Below is a small trained network, with its code and all its weights. Each question gives an input and a class and asks what happens when units are switched off, that is, made to give their printed mean instead of their output.

import numpy as np


def w(rows, s, z=0):
    codes = np.array(rows[::2]) - 128.0
    scale = np.full(codes.shape[1], s)
    scale[-1] = z or s
    return codes * scale


def norm(h):
    return h / np.sqrt((h * h).mean(-1, keepdims=True) + 1e-5)


def f(y):
    return np.maximum(y, 0)


def log_softmax(a):
    a = a - a.max(-1, keepdims=True)
    return a - np.log(np.exp(a).sum(-1, keepdims=True))


def net(x, mask):
    res = np.array(x, float).reshape(1, 7) / 4 @ E
    u = 0
    for l in range(4):
        y = f(norm(res) @ A[l][:, :-1].T + A[l][:, -1])
        res = res + np.where(mask[u : u + 4], y, B[l][:, -1]) @ B[l][:, :-1]
        u += 4
    return log_softmax(norm(res)[-1] @ U[:, :-1].T + U[:, -1])


A, B = {}, {}
E = w([
[158,204,116,64,83,197],'x0',
[156,161,14,32,120,50],'x1',
[79,29,134,177,31,249],'x2',
[164,161,68,243,28,111],'x3',
[157,129,120,209,99,135],'x4',
[124,149,176,2,85,123],'x5',
[43,246,92,165,142,175],'x6',
],0.0072)
A[0] = w([
[123,82,197,127,118,82,14],'L0N0',
[119,130,143,200,66,139,42],'L0N1',
[172,2,150,133,107,75,1],'L0N2',
[117,155,245,121,103,108,96],'L0N3',
],0.012,0.0042)
B[0] = w([
[131,103,80,125,171,127,190],'L0N0',
[190,177,130,152,128,123,234],'L0N1',
[121,86,7,93,197,206,254],'L0N2',
[143,94,144,145,213,176,242],'L0N3',
],0.012,0.0041)
A[1] = w([
[155,162,110,255,69,186,2],'L1N0',
[106,164,144,135,134,188,105],'L1N1',
[151,103,165,125,186,139,68],'L1N2',
[169,125,136,192,128,158,45],'L1N3',
],0.0085,0.0045)
B[1] = w([
[80,241,219,255,122,84,253],'L1N0',
[140,118,167,21,198,227,197],'L1N1',
[86,158,120,202,155,56,206],'L1N2',
[134,160,81,147,36,131,190],'L1N3',
],0.0063,0.0035)
A[2] = w([
[148,1,64,156,124,75,65],'L2N0',
[133,154,136,143,203,37,61],'L2N1',
[45,150,117,208,100,108,75],'L2N2',
[141,164,144,224,130,149,3],'L2N3',
],0.012,0.0037)
B[2] = w([
[110,98,53,127,206,159,254],'L2N0',
[92,150,109,124,62,104,250],'L2N1',
[126,113,116,207,141,147,219],'L2N2',
[134,156,175,174,3,174,251],'L2N3',
],0.013,0.0044)
A[3] = w([
[91,43,154,67,126,112,110],'L3N0',
[195,4,119,133,118,83,2],'L3N1',
[160,31,138,65,87,156,20],'L3N2',
[121,84,114,132,106,210,148],'L3N3',
],0.013,0.0047)
B[3] = w([
[230,133,120,240,57,58,199],'L3N0',
[133,38,109,5,216,229,159],'L3N1',
[172,151,175,139,16,160,173],'L3N2',
[193,72,95,186,162,166,253],'L3N3',
],0.011,0.006)
U = w([
[152,88,225,101,116,130,17],'0',
[129,144,63,155,134,48,157],'1',
[137,67,83,107,208,194,229],'2',
[44,149,210,155,197,114,1],'3',
[135,219,132,12,70,54,89],'4',
[140,165,158,249,44,159,146],'5',
],0.018,0.0079)

Each question gives the input, the list of numbers given to net, and the class t.
The units are the neurons (one row each of A and B). Each row of codes is followed by its name. A weight is (code - 128) times the scale printed after its matrix; where a second scale follows, it is the last column's (A, B and U).
mask holds one flag per neuron, layer by layer. A switched-off neuron (its flag False) gives its mean, the last column of its row in B, instead of its output. The means were averaged over made-up inputs and are rounded, as every weight is.
A unit's drop is (log p(t) with every unit on - log p(t) with that unit switched off) / (log p(t) with every unit on - log p(t) with every unit switched off).
The circuit of an input: a set's keep is (log p(t) with only the set's units on - log p(t) with every unit switched off) / (log p(t) with every unit on - log p(t) with every unit switched off). Starting from the 12 units with the biggest drops (on a tie, the unit counted first), units are removed one at a time, each time the one whose removal leaves the highest keep (on an exact tie, the one counted first), for as long as the keep stays at least 0.8.
circuit, biggest first: the units of the circuit, biggest drop first
unit that matters most: the unit with the biggest drop
top k neurons in layer l: the k neurons of layer l with the biggest drops, biggest first
drop of u: that unit's drop, to one decimal
input [-3,6,1,-3,-4,-8,5], class 1: unit that matters most	L0N2
input [4,-3,-8,-3,7,-2,-4], class 4: circuit, biggest first	L3N3; L2N1; L2N2; L3N0
input [0,-8,1,3,-5,4,-1], class 2: top 2 neurons in layer 1	L1N0; L1N1
input [-3,0,-5,-5,-4,1,-3], class 1: circuit, biggest first	L2N1; L3N0
input [2,0,5,-5,-6,6,4], class 0: circuit, biggest first	L0N2; L2N0
input [3,3,-6,-1,1,-1,-6], class 4: circuit, biggest first	L2N1; L3N3
input [-7,7,6,-4,-4,5,8], class 5: circuit, biggest first	L2N0; L0N2
input [-3,-3,-4,-7,6,-2,7], class 3: top 3 neurons in layer 3	L3N0; L3N3; L3N2
input [0,4,-7,6,-6,-3,-7], class 2: top 2 neurons in layer 1	L1N0; L1N2
input [-1,-8,-7,-7,-3,3,-2], class 3: top 2 neurons in layer 0	L0N2; L0N3
input [3,3,3,-2,-2,-2,-1], class 5: top 2 neurons in layer 0	L0N2; L0N0
input [5,1,-1,-5,0,-5,0], class 4: top 3 neurons in layer 2	L2N0; L2N2; L2N3
input [-8,-4,1,-5,-3,3,6], class 3: top 2 neurons in layer 3	L3N3; L3N1
input [7,2,6,-3,-3,3,-5], class 5: unit that matters most	L3N2
input [6,-6,-5,0,3,7,7], class 2: top 2 neurons in layer 1	L1N1; L1N0
input [2,-5,-8,-8,-2,-1,7], class 3: top 2 neurons in layer 0	L0N2; L0N3
input [-4,2,-8,-6,-1,-4,-5], class 1: top 2 neurons in layer 2	L2N1; L2N2
input [-5,-3,-7,-5,-3,-5,5], class 3: top 3 neurons in layer 0	L0N1; L0N2; L0N0
input [3,1,-2,-8,0,5,-4], class 0: top 2 neurons in layer 0	L0N3; L0N1
input [2,-2,4,4,-6,-3,-6], class 2: circuit, biggest first	L0N2
input [-8,2,8,-4,-7,3,8], class 5: top 2 neurons in layer 3	L3N0; L3N1
input [8,3,-6,4,1,-1,-1], class 4: drop of L3N3	0.1
input [-5,-2,8,7,-1,1,-6], class 2: drop of L0N2	1.6
input [-2,7,-2,3,1,7,-1], class 4: drop of L3N3	0.1
input [-4,2,1,-2,8,-1,-1], class 2: drop of L0N2	0.2
